Below are the code and all the weights of a small trained network. Each question names an input and a target symbol and asks about switching units off, where a switched-off unit gives its printed mean instead of its output.

import numpy as np


def w(rows, s, z=0):
    codes = np.array(rows[::2]) - 128.0
    scale = np.full(codes.shape[1], s)
    scale[-1] = z or s
    return codes * scale


def norm(h):
    return h / np.sqrt((h * h).mean(-1, keepdims=True) + 1e-5)


def f(y):
    return np.maximum(y, 0)


def softmax(a):
    e = np.exp(a - a.max(-1, keepdims=True))
    return e / e.sum(-1, keepdims=True)


def log_softmax(a):
    a = a - a.max(-1, keepdims=True)
    return a - np.log(np.exp(a).sum(-1, keepdims=True))


def net(x, mask):
    ids = ['ΘΞΣΨΩβγεηλτ'.index(c) for c in x.split()]
    T = len(ids)
    res = E[ids] + P[:T]
    u = 0
    for l in range(2):
        r = norm(res)
        for j in range(3):
            rows = slice(2 * j, 2 * j + 2)
            q, k, v = (r @ M[l][rows].T for M in (Q, K, V))
            z = softmax(np.where(np.tri(T) > 0, q @ k.T / 2**0.5, -1e9)) @ v
            o = O[l][rows]
            res = res + np.where(mask[u + j], z, o[:, -1]) @ o[:, :-1]
        u += 3
        y = f(norm(res) @ A[l][:, :-1].T + A[l][:, -1])
        res = res + np.where(mask[u : u + 4], y, B[l][:, -1]) @ B[l][:, :-1]
        u += 4
    return log_softmax(norm(res)[-1] @ U[:, :-1].T + U[:, -1])


Q, K, V, O, A, B = {}, {}, {}, {}, {}, {}
E = w([
[123,129,72,133,121],'Θ',
[128,131,55,176,58],'Ξ',
[127,89,157,1,159],'Σ',
[62,109,167,173,150],'Ψ',
[77,124,178,109,111],'Ω',
[119,110,78,35,10],'β',
[83,89,133,67,133],'γ',
[141,109,178,58,137],'ε',
[106,124,70,129,129],'η',
[61,102,165,167,152],'λ',
[81,114,181,112,108],'τ',
],0.0049)
P = w([
[170,58,172,144,97],'0',
[139,179,134,99,89],'1',
[46,100,4,180,186],'2',
[163,154,192,192,34],'3',
[145,253,131,93,92],'4',
[41,130,42,164,235],'5',
],0.0049)
Q[0] = w([
[129,123,240,161,78],'0.h0',
[111,182,91,66,107],'0.h0',
[176,155,146,125,120],'0.h1',
[160,61,34,118,254],'0.h1',
[64,127,104,130,174],'0.h2',
[114,109,166,48,126],'0.h2',
],0.0089)
K[0] = w([
[172,198,145,122,100],'0.h0',
[115,104,166,119,155],'0.h0',
[113,166,145,140,98],'0.h1',
[129,7,137,161,116],'0.h1',
[117,121,155,145,171],'0.h2',
[119,175,84,106,151],'0.h2',
],0.013)
V[0] = w([
[113,104,176,129,172],'0.h0',
[125,141,84,196,19],'0.h0',
[254,136,78,83,121],'0.h1',
[117,81,24,33,211],'0.h1',
[73,93,121,198,185],'0.h2',
[179,139,132,149,90],'0.h2',
],0.0049)
O[0] = w([
[157,154,60,142,105,171],'0.h0',
[141,91,149,113,205,98],'0.h0',
[254,95,137,155,166,152],'0.h1',
[182,149,32,61,207,169],'0.h1',
[162,123,39,110,64,4],'0.h2',
[142,132,156,141,176,66],'0.h2',
],0.0043,0.0014)
A[0] = w([
[202,125,161,119,154,168],'0.n0',
[129,216,69,148,179,175],'0.n1',
[86,142,103,255,161,156],'0.n2',
[119,213,157,77,75,255],'0.n3',
],0.0055,0.0017)
B[0] = w([
[119,173,132,198,89,175],'0.n0',
[103,33,129,185,123,198],'0.n1',
[151,151,121,2,78,185],'0.n2',
[144,170,121,178,211,252],'0.n3',
],0.0049,0.0038)
Q[1] = w([
[92,35,190,110,125],'1.h0',
[56,22,53,80,183],'1.h0',
[133,101,171,202,156],'1.h1',
[211,133,222,161,76],'1.h1',
[202,177,234,134,179],'1.h2',
[24,91,1,146,189],'1.h2',
],0.0067)
K[1] = w([
[131,62,209,96,173],'1.h0',
[146,1,131,162,92],'1.h0',
[107,184,150,124,159],'1.h1',
[162,217,160,151,143],'1.h1',
[105,190,136,115,143],'1.h2',
[158,66,174,127,81],'1.h2',
],0.009)
V[1] = w([
[217,120,187,160,97],'1.h0',
[108,122,109,254,104],'1.h0',
[64,173,74,89,146],'1.h1',
[137,139,168,161,84],'1.h1',
[99,147,188,98,79],'1.h2',
[89,79,87,167,97],'1.h2',
],0.0059)
O[1] = w([
[233,226,97,231,44,253],'1.h0',
[66,95,231,252,128,12],'1.h0',
[247,122,215,124,31,83],'1.h1',
[50,92,59,94,123,122],'1.h1',
[148,174,212,111,12,233],'1.h2',
[117,230,73,201,190,86],'1.h2',
],0.0041,0.0016)
A[1] = w([
[71,87,142,189,169,248],'1.n0',
[118,2,105,133,69,161],'1.n1',
[67,129,92,117,191,22],'1.n2',
[101,107,96,84,174,128],'1.n3',
],0.0079,0.0015)
B[1] = w([
[146,45,70,83,144,213],'1.n0',
[146,144,211,101,186,238],'1.n1',
[129,254,82,186,80,204],'1.n2',
[122,134,150,144,211,252],'1.n3',
],0.0073,0.003)
U = w([
[163,47,137,199,167,254],'Θ',
[161,183,137,249,59,106],'Ξ',
[144,81,177,12,236,199],'Σ',
[61,117,146,106,95,174],'Ψ',
[85,116,185,129,106,129],'Ω',
[235,173,62,68,54,65],'β',
[65,217,34,136,199,155],'γ',
[223,158,254,164,111,42],'ε',
[140,71,70,164,172,147],'η',
[40,130,129,99,95,101],'λ',
[74,123,189,130,110,118],'τ',
],0.0081,0.0014)

Each question gives the input, a string of symbols that net reads in full, and the target symbol t.
The units are the heads (2 rows each of Q, K, V and O) and the neurons (one row each of A and B). Each row of codes is followed by its name. A weight is (code - 128) times the scale printed after its matrix; where a second scale follows, it is the last column's (O, A, B and U).
mask holds one flag per unit, layer by layer, with each layer's heads first. A switched-off unit (its flag False) gives its mean, the last column of its rows in O or B, instead of its output. The means were averaged over made-up inputs and are rounded, as every weight is.
A unit's drop is (log p(t) with every unit on - log p(t) with that unit switched off) / (log p(t) with every unit on - log p(t) with every unit switched off).
The circuit of an input: a set's keep is (log p(t) with only the set's units on - log p(t) with every unit switched off) / (log p(t) with every unit on - log p(t) with every unit switched off). Starting from the 12 units with the biggest drops (on a tie, the unit counted first), units are removed one at a time, each time the one whose removal leaves the highest keep (on an exact tie, the one counted first), for as long as the keep stays at least 0.8.
circuit, biggest first: the units of the circuit, biggest drop first
top k neurons in layer l: the k neurons of layer l with the biggest drops, biggest first
heads that matter: for each layer, one digit per head in row order, 1 if its drop is at least 0.15 and else 0, layers parted by /
input γ η Σ Σ, target γ: heads that matter -> 000 / 011
input Σ γ γ, target Σ: heads that matter -> 010 / 010
input γ γ Ψ η, target Σ: heads that matter -> 100 / 100
input β γ τ, target β: heads that matter -> 000 / 100
input η Ξ γ γ, target Θ: heads that matter -> 010 / 100
input Ψ γ γ Ξ, target Σ: circuit, biggest first -> 0.h0; 1.h0
input Ξ γ Ξ γ ε η, target Ξ: circuit, biggest first -> 1.h0; 0.n2; 0.h1; 1.h1
input Ξ λ γ γ Ξ Ω, target Ξ: circuit, biggest first -> 1.h0; 1.h1; 0.h2
input λ Σ γ Σ, target β: circuit, biggest first -> 1.h0; 1.n1
input γ β Σ β, target ε: circuit, biggest first -> 0.h2; 0.h0
input Σ τ Ω γ η, target η: heads that matter -> 000 / 100
input λ Σ γ τ, target β: top 2 neurons in layer 0 -> 0.n0; 0.n1
input Ξ Σ β, target Ξ: circuit, biggest first -> 1.h0; 1.h1
input Σ γ λ τ, target Σ: heads that matter -> 010 / 100
input η γ Θ γ γ β, target η: circuit, biggest first -> 1.h0; 1.n0
input η γ ε Σ Σ ε, target η: heads that matter -> 000 / 111
input η η Σ Θ, target γ: heads that matter -> 100 / 011
input τ ε β γ, target Ξ: heads that matter -> 010 / 110
input β λ γ β Σ η, target β: heads that matter -> 001 / 111
input Ξ Σ γ γ, target β: heads that matter -> 010 / 100
input Ξ Ξ Ψ, target Ξ: heads that matter -> 011 / 111
input Σ γ λ, target Σ: heads that matter -> 010 / 010
input ε η Ψ β Ψ ε, target ε: top 3 neurons in layer 0 -> 0.n1; 0.n2; 0.n3
input Σ γ γ β Ψ γ, target Σ: top 2 neurons in layer 0 -> 0.n1; 0.n3
input β Σ Ψ, target β: top neuron in layer 0 -> 0.n2
input γ Ξ γ Σ, target Θ: top 3 neurons in layer 1 -> 1.n0; 1.n1; 1.n3
input ε Ξ γ, target ε: top neuron in layer 1 -> 1.n1
input ε Ξ λ, target ε: top 3 neurons in layer 0 -> 0.n2; 0.n1; 0.n0
